Here is a tiny trained network, its code and every weight. The questions are about switching its units off for an input and a target symbol, where a switched-off unit gives its printed mean instead of its output.

import numpy as np


def w(rows, s, z=0):
    codes = np.array(rows[::2]) - 128.0
    scale = np.full(codes.shape[1], s)
    scale[-1] = z or s
    return codes * scale


def f(y):
    return np.maximum(y, 0)


def softmax(a):
    e = np.exp(a - a.max(-1, keepdims=True))
    return e / e.sum(-1, keepdims=True)


def log_softmax(a):
    a = a - a.max(-1, keepdims=True)
    return a - np.log(np.exp(a).sum(-1, keepdims=True))


def net(x, mask):
    ids = ['δζηθπψ'.index(c) for c in x.split()]
    T = len(ids)
    res = E[ids] + P[:T]
    q, k, v = (res @ M[0].T for M in (Q, K, V))
    z = softmax(np.where(np.tri(T) > 0, q @ k.T / 3**0.5, -1e9)) @ v
    res = res + np.where(mask[0], z, O[0][:, -1]) @ O[0][:, :-1]
    y = f(res @ A[0][:, :-1].T + A[0][:, -1])
    res = res + np.where(mask[1:9], y, B[0][:, -1]) @ B[0][:, :-1]
    return log_softmax(res[-1] @ U[:, :-1].T + U[:, -1])


Q, K, V, O, A, B = {}, {}, {}, {}, {}, {}
E = w([
[231,7,146,117,224,147,146,200],'δ',
[165,183,81,229,37,96,194,70],'ζ',
[144,178,137,90,73,71,48,153],'η',
[195,100,84,142,153,177,89,181],'θ',
[198,52,161,122,99,188,162,155],'π',
[99,169,188,138,130,96,244,76],'ψ',
],0.015)
P = w([
[57,86,249,138,234,78,107,38],'0',
[150,103,81,254,135,111,139,99],'1',
[132,232,173,189,149,134,52,22],'2',
[138,112,144,156,116,125,102,170],'3',
[121,128,197,41,96,122,80,139],'4',
[115,148,125,162,52,102,147,144],'5',
[182,106,143,115,122,106,111,150],'6',
[94,196,111,169,75,78,162,81],'7',
[17,139,215,67,105,184,80,120],'8',
[102,118,129,172,26,178,180,203],'9',
[140,144,164,139,76,215,120,138],'10',
[75,107,145,225,96,188,185,186],'11',
],0.0091)
Q[0] = w([
[6,137,120,73,174,194,53,71],'h1',
[92,42,95,241,79,111,177,176],'h1',
[161,120,177,255,88,217,111,102],'h1',
],0.006)
K[0] = w([
[216,53,143,187,171,126,142,108],'h1',
[158,126,102,191,68,254,136,161],'h1',
[88,104,204,79,141,158,159,142],'h1',
],0.0076)
V[0] = w([
[225,111,209,204,182,225,254,102],'h1',
[225,84,3,196,162,155,24,169],'h1',
[102,165,128,239,86,36,202,52],'h1',
],0.0063)
O[0] = w([
[115,125,83,50,82,24,226,106,200],'h1',
[177,73,97,232,70,120,153,197,69],'h1',
[2,162,86,112,131,152,120,168,254],'h1',
],0.0094,0.012)
A[0] = w([
[117,42,60,207,80,212,47,164,67],'n1',
[135,105,132,179,88,217,115,5,220],'n2',
[250,184,133,129,124,126,67,175,106],'n3',
[124,107,163,86,204,108,111,182,143],'n4',
[107,136,202,100,175,36,158,78,100],'n5',
[53,110,89,134,137,187,124,138,255],'n6',
[49,163,146,187,190,151,2,138,172],'n7',
[91,71,59,241,121,97,182,226,46],'n8',
],0.0063,0.0025)
B[0] = w([
[163,191,145,141,28,79,136,190,144],'n1',
[85,169,147,142,42,90,80,186,157],'n2',
[28,137,84,185,117,122,168,5,137],'n3',
[60,213,104,128,88,136,49,117,160],'n4',
[255,161,78,148,81,163,118,171,247],'n5',
[194,94,170,110,153,190,140,221,254],'n6',
[130,70,170,63,133,46,162,223,166],'n7',
[186,201,74,32,79,191,48,41,204],'n8',
],0.0067,0.0074)
U = w([
[144,111,158,102,114,98,116,119,39],'δ',
[82,161,108,46,124,254,31,59,68],'ζ',
[126,188,209,192,128,140,71,229,152],'η',
[193,132,112,118,97,112,99,178,98],'θ',
[136,72,134,115,73,137,106,125,156],'π',
[64,136,124,128,138,125,161,210,253],'ψ',
],0.0075,0.0041)

Each question gives the input, a string of symbols that net reads in full, and the target symbol t.
The units are the heads (3 rows each of Q, K, V and O) and the neurons (one row each of A and B). Each row of codes is followed by its name. A weight is (code - 128) times the scale printed after its matrix; where a second scale follows, it is the last column's (O, A, B and U).
mask holds one flag per unit, heads first, then neurons. A switched-off unit (its flag False) gives its mean, the last column of its rows in O or B, instead of its output. The means were averaged over made-up inputs and are rounded, as every weight is.
A unit's drop is (log p(t) with every unit on - log p(t) with that unit switched off) / (log p(t) with every unit on - log p(t) with every unit switched off).
The circuit of an input: a set's keep is (log p(t) with only the set's units on - log p(t) with every unit switched off) / (log p(t) with every unit on - log p(t) with every unit switched off). Starting from all 9 units, units are removed one at a time, each time the one whose removal leaves the highest keep (on an exact tie, the one counted first), for as long as the keep stays at least 0.8.
circuit, biggest first: the units of the circuit, biggest drop first
unit that matters most: the unit with the biggest drop
top k neurons: the k neurons with the biggest drops, biggest first
drop of u: that unit's drop, to one decimal
input ζ ζ ζ, target ψ: circuit, biggest first -> h1; n7
input δ ψ ζ ζ π ζ δ ζ ζ π θ ζ, target π: top 2 neurons -> n8; n5
input δ ζ ζ δ, target ζ: unit that matters most -> n8
input ψ ψ ψ ζ ζ θ ζ ψ δ ζ π ζ, target π: circuit, biggest first -> h1; n8
input δ ζ ψ, target θ: circuit, biggest first -> h1; n5
input ζ δ θ η ζ ζ η θ ζ θ ζ δ, target θ: circuit, biggest first -> h1; n8
input θ θ θ π θ δ, target π: top 3 neurons -> n3; n5; n6
input η θ ψ, target η: circuit, biggest first -> h1; n2; n8
input ζ ψ π, target ψ: circuit, biggest first -> n8; h1
input ζ ζ θ, target ψ: top 2 neurons -> n7; n5
input η ζ ζ ψ ζ ζ η ψ η ζ ζ, target η: circuit, biggest first -> h1; n2
input π ζ ψ ψ ψ ζ π, target ζ: top 2 neurons -> n4; n7
input η ψ η, target η: top 3 neurons -> n7; n8; n2
input η η ζ δ, target η: top 2 neurons -> n1; n4
input δ ζ θ δ δ η ζ ζ θ ζ, target θ: top 2 neurons -> n8; n1
input ζ ψ ζ ζ ζ η θ, target η: top neuron -> n1
input ζ π ζ ψ π θ ζ ζ ζ θ, target θ: top 2 neurons -> n1; n8
input π δ θ δ ψ ζ ζ δ η θ ζ δ, target θ: drop of n1 -> 0.3
input δ ψ ζ ζ θ θ ψ ζ ζ η ζ θ, target θ: drop of h1 -> 1.0
input θ ζ ψ η ζ ζ θ ζ η θ δ, target η: drop of n1 -> 0.2
